Here is a tiny trained network, its code and every weight. The questions are about switching its units off for an input and a target symbol, where a switched-off unit gives its printed mean instead of its output.

import numpy as np


def w(rows, s, z=0):
    codes = np.array(rows[::2]) - 128.0
    scale = np.full(codes.shape[1], s)
    scale[-1] = z or s
    return codes * scale


def norm(h):
    return h / np.sqrt((h * h).mean(-1, keepdims=True) + 1e-5)


def f(y):
    return y / 2 * (1 + np.tanh(0.7978845608 * (y + 0.044715 * y**3)))


def softmax(a):
    e = np.exp(a - a.max(-1, keepdims=True))
    return e / e.sum(-1, keepdims=True)


def log_softmax(a):
    a = a - a.max(-1, keepdims=True)
    return a - np.log(np.exp(a).sum(-1, keepdims=True))


def net(x, mask):
    ids = ['αδεθλξπστω'.index(c) for c in x.split()]
    T = len(ids)
    res = E[ids] + P[:T]
    u = 0
    for l in range(2):
        r = norm(res)
        for j in range(2):
            rows = slice(2 * j, 2 * j + 2)
            q, k, v = (r @ M[l][rows].T for M in (Q, K, V))
            z = softmax(np.where(np.tri(T) > 0, q @ k.T / 2**0.5, -1e9)) @ v
            o = O[l][rows]
            res = res + np.where(mask[u + j], z, o[:, -1]) @ o[:, :-1]
        u += 2
        y = f(norm(res) @ A[l][:, :-1].T + A[l][:, -1])
        res = res + np.where(mask[u : u + 8], y, B[l][:, -1]) @ B[l][:, :-1]
        u += 8
    return log_softmax(norm(res)[-1] @ U[:, :-1].T + U[:, -1])


Q, K, V, O, A, B = {}, {}, {}, {}, {}, {}
E = w([
[252,131,132,126,99,118,111,233,62,126],'α',
[168,173,126,124,228,123,107,130,25,121],'δ',
[118,132,84,139,109,87,96,52,97,86],'ε',
[132,142,65,98,98,76,94,95,88,122],'θ',
[235,176,151,41,223,144,176,40,187,97],'λ',
[169,41,247,188,196,81,67,126,201,140],'ξ',
[94,126,107,135,145,55,135,83,135,99],'π',
[106,130,92,104,145,47,147,133,131,146],'σ',
[119,145,79,104,117,53,106,91,133,95],'τ',
[168,134,79,130,97,132,81,55,64,107],'ω',
],0.0032)
P = w([
[142,1,39,107,166,88,145,151,160,77],'0',
[186,117,66,175,156,71,134,121,145,154],'1',
[98,61,72,94,172,153,109,167,129,73],'2',
[147,148,112,160,135,74,131,130,134,139],'3',
[88,88,120,80,147,126,130,148,105,81],'4',
[129,168,146,144,110,77,137,131,125,143],'5',
[77,109,158,65,128,128,128,139,88,83],'6',
[116,193,181,135,95,86,125,125,111,140],'7',
[90,136,158,84,113,116,122,139,99,83],'8',
],0.0036)
Q[0] = w([
[116,151,104,110,123,2,115,79,76,96],'L0H0',
[69,95,115,87,135,161,126,155,118,60],'L0H0',
[105,113,119,68,140,37,100,123,58,45],'L0H1',
[87,87,133,94,131,235,134,171,154,108],'L0H1',
],0.0079)
K[0] = w([
[53,195,254,66,76,172,118,130,106,138],'L0H0',
[154,246,132,220,109,82,143,111,157,171],'L0H0',
[98,242,218,130,95,129,100,126,132,147],'L0H1',
[193,158,64,227,138,81,135,116,157,162],'L0H1',
],0.0071)
V[0] = w([
[126,138,120,85,174,135,252,250,59,250],'L0H0',
[161,80,168,205,135,203,179,83,72,131],'L0H0',
[96,113,205,175,189,85,213,194,208,69],'L0H1',
[22,191,115,141,172,150,207,64,69,66],'L0H1',
],0.003)
O[0] = w([
[131,144,159,186,174,121,175,107,78,37,14],'L0H0',
[120,139,183,67,163,3,95,87,94,105,7],'L0H0',
[123,170,121,146,152,162,40,160,158,77,125],'L0H1',
[149,74,49,116,214,150,111,157,118,151,134],'L0H1',
],0.0046,0.0023)
A[0] = w([
[205,81,146,128,142,202,136,253,179,211,6],'L0N0',
[124,64,136,94,124,168,180,126,152,104,219],'L0N1',
[131,163,22,113,70,150,161,131,49,97,156],'L0N2',
[221,141,165,144,150,86,148,152,161,86,112],'L0N3',
[113,117,128,147,111,179,159,132,47,145,165],'L0N4',
[83,105,126,148,76,68,190,34,138,108,131],'L0N5',
[233,141,118,154,90,130,96,133,108,163,102],'L0N6',
[85,161,175,161,162,25,128,114,158,147,155],'L0N7',
],0.0033,0.0023)
B[0] = w([
[98,75,138,92,82,167,122,46,52,5,152],'L0N0',
[168,200,92,220,93,74,116,115,187,242,193],'L0N1',
[127,79,206,200,197,92,193,131,214,134,254],'L0N2',
[40,86,149,66,157,141,132,165,110,180,132],'L0N3',
[179,162,59,168,126,31,77,177,198,103,145],'L0N4',
[174,121,175,43,107,159,226,189,20,147,153],'L0N5',
[14,68,125,74,140,141,136,180,154,20,159],'L0N6',
[83,32,141,36,103,177,126,103,127,69,145],'L0N7',
],0.0028,0.0024)
Q[1] = w([
[137,193,56,109,106,85,146,149,80,94],'L1H0',
[94,61,161,115,131,50,83,186,162,69],'L1H0',
[77,133,142,130,148,149,159,32,197,155],'L1H1',
[169,254,50,103,181,127,152,99,84,131],'L1H1',
],0.0086)
K[1] = w([
[127,68,126,171,197,148,254,127,99,160],'L1H0',
[132,202,237,68,138,194,110,139,104,166],'L1H0',
[60,141,17,150,115,99,59,119,236,153],'L1H1',
[141,39,42,138,250,54,157,130,94,94],'L1H1',
],0.0055)
V[1] = w([
[46,156,93,149,111,92,103,148,79,132],'L1H0',
[26,46,180,139,168,153,175,120,149,166],'L1H0',
[48,125,104,100,142,72,179,50,148,83],'L1H1',
[139,133,153,217,113,167,106,4,91,123],'L1H1',
],0.0042)
O[1] = w([
[119,167,29,211,118,95,146,187,60,146,98],'L1H0',
[142,103,140,212,129,103,2,65,216,84,138],'L1H0',
[91,251,158,170,155,171,98,217,161,220,167],'L1H1',
[131,75,36,70,122,58,124,162,196,195,5],'L1H1',
],0.0042,0.003)
A[1] = w([
[105,119,76,36,118,99,96,154,142,210,112],'L1N0',
[105,151,93,191,82,252,54,180,173,114,37],'L1N1',
[97,123,63,87,185,130,28,188,114,89,253],'L1N2',
[99,125,68,144,134,181,48,184,183,211,46],'L1N3',
[47,170,115,133,19,174,113,161,137,152,204],'L1N4',
[142,72,147,150,108,83,141,167,109,67,207],'L1N5',
[81,99,162,95,216,67,128,153,89,76,238],'L1N6',
[183,99,221,95,168,209,115,133,137,142,123],'L1N7',
],0.0048,0.0013)
B[1] = w([
[187,129,205,163,182,64,106,188,127,69,185],'L1N0',
[62,87,131,81,136,19,159,149,87,95,254],'L1N1',
[146,161,178,163,131,94,155,51,163,254,196],'L1N2',
[137,222,128,76,105,228,92,153,75,125,255],'L1N3',
[163,17,92,164,128,193,114,71,203,127,198],'L1N4',
[99,213,202,136,115,168,108,25,86,184,170],'L1N5',
[218,41,23,113,146,146,78,85,108,140,190],'L1N6',
[113,232,44,141,126,79,200,143,176,99,174],'L1N7',
],0.0039,0.0031)
U = w([
[152,151,171,113,71,190,176,45,37,58,115],'α',
[195,106,64,151,211,115,116,47,76,185,71],'δ',
[210,158,165,122,134,216,52,231,136,157,126],'ε',
[155,98,125,225,70,190,211,152,182,193,117],'θ',
[174,182,56,55,167,101,196,116,224,72,109],'λ',
[107,105,179,131,116,100,41,43,210,113,211],'ξ',
[15,207,120,58,127,114,69,146,80,191,20],'π',
[53,149,136,238,157,64,148,178,103,52,129],'σ',
[59,82,63,69,85,197,156,205,120,79,251],'τ',
[180,52,183,73,125,2,175,181,111,157,111],'ω',
],0.0078,0.0025)

Each question gives the input, a string of symbols that net reads in full, and the target symbol t.
The units are the heads (2 rows each of Q, K, V and O) and the neurons (one row each of A and B). Each row of codes is followed by its name. A weight is (code - 128) times the scale printed after its matrix; where a second scale follows, it is the last column's (O, A, B and U).
mask holds one flag per unit, layer by layer, with each layer's heads first. A switched-off unit (its flag False) gives its mean, the last column of its rows in O or B, instead of its output. The means were averaged over made-up inputs and are rounded, as every weight is.
A unit's drop is (log p(t) with every unit on - log p(t) with that unit switched off) / (log p(t) with every unit on - log p(t) with every unit switched off).
The circuit of an input: a set's keep is (log p(t) with only the set's units on - log p(t) with every unit switched off) / (log p(t) with every unit on - log p(t) with every unit switched off). Starting from the 12 units with the biggest drops (on a tie, the unit counted first), units are removed one at a time, each time the one whose removal leaves the highest keep (on an exact tie, the one counted first), for as long as the keep stays at least 0.8.
circuit, biggest first: the units of the circuit, biggest drop first
unit that matters most: the unit with the biggest drop
top k neurons: the k neurons with the biggest drops, biggest first
which heads matter: for each layer, one digit per head in row order, 1 if its drop is at least 0.15 and else 0, layers parted by /
input ε ω τ δ ξ δ π, target δ: circuit, biggest first -> [L1N6]
input τ σ π ε π π ε ξ τ, target ξ: which heads matter -> 00 / 00
input τ τ θ δ ε π ε λ ε, target λ: which heads matter -> 01 / 10
input ε π λ ε ω ξ ω σ, target ω: circuit, biggest first -> [L0H1, L1N0]
input ε π ε ε α σ ξ δ, target δ: circuit, biggest first -> [L1N6, L0H0]
input ξ ω π τ, target π: circuit, biggest first -> [L0H1, L1N3, L1N1, L0H0]
input θ τ τ λ σ λ λ σ, target λ: top 2 neurons -> [L1N7, L0N7]
input λ ε τ τ, target τ: circuit, biggest first -> [L0H0, L1N1, L1N4, L1N3]
input τ σ ε ξ δ δ σ δ π, target δ: circuit, biggest first -> [L1N6, L0H1]
input σ δ α λ π ε, target π: top 3 neurons -> [L1N1, L1N3, L1N2]
input α ω τ, target ω: circuit, biggest first -> [L0H1, L0H0]
input τ σ θ σ τ σ π ω π, target ω: which heads matter -> 11 / 00
input ε ε σ ξ λ ε ε σ, target ε: which heads matter -> 01 / 00
input θ ε λ δ λ σ ε σ α, target α: circuit, biggest first -> [L1H1]
input θ α π, target α: circuit, biggest first -> [L0H1, L0N5]
input ξ λ σ, target λ: circuit, biggest first -> [L1H0, L1N7]
input τ τ ε θ σ ε τ α τ, target α: which heads matter -> 10 / 00
input ε ω ξ ε θ, target ε: circuit, biggest first -> [L1N3, L1N0, L0H0]
input ε σ ξ ξ θ ξ τ ε θ, target ε: top 2 neurons -> [L1N3, L1N0]
input π θ α ξ ε ξ, target ε: unit that matters most -> L0H1
input τ σ ξ ξ π τ, target π: circuit, biggest first -> [L0H1, L1N3, L1N1]
input α ω θ, target ω: which heads matter -> 01 / 00
input ε σ π α ξ α ξ θ τ, target θ: which heads matter -> 11 / 00
input ξ π ξ, target π: top 4 neurons -> [L1N1, L1N3, L0N2, L1N2]
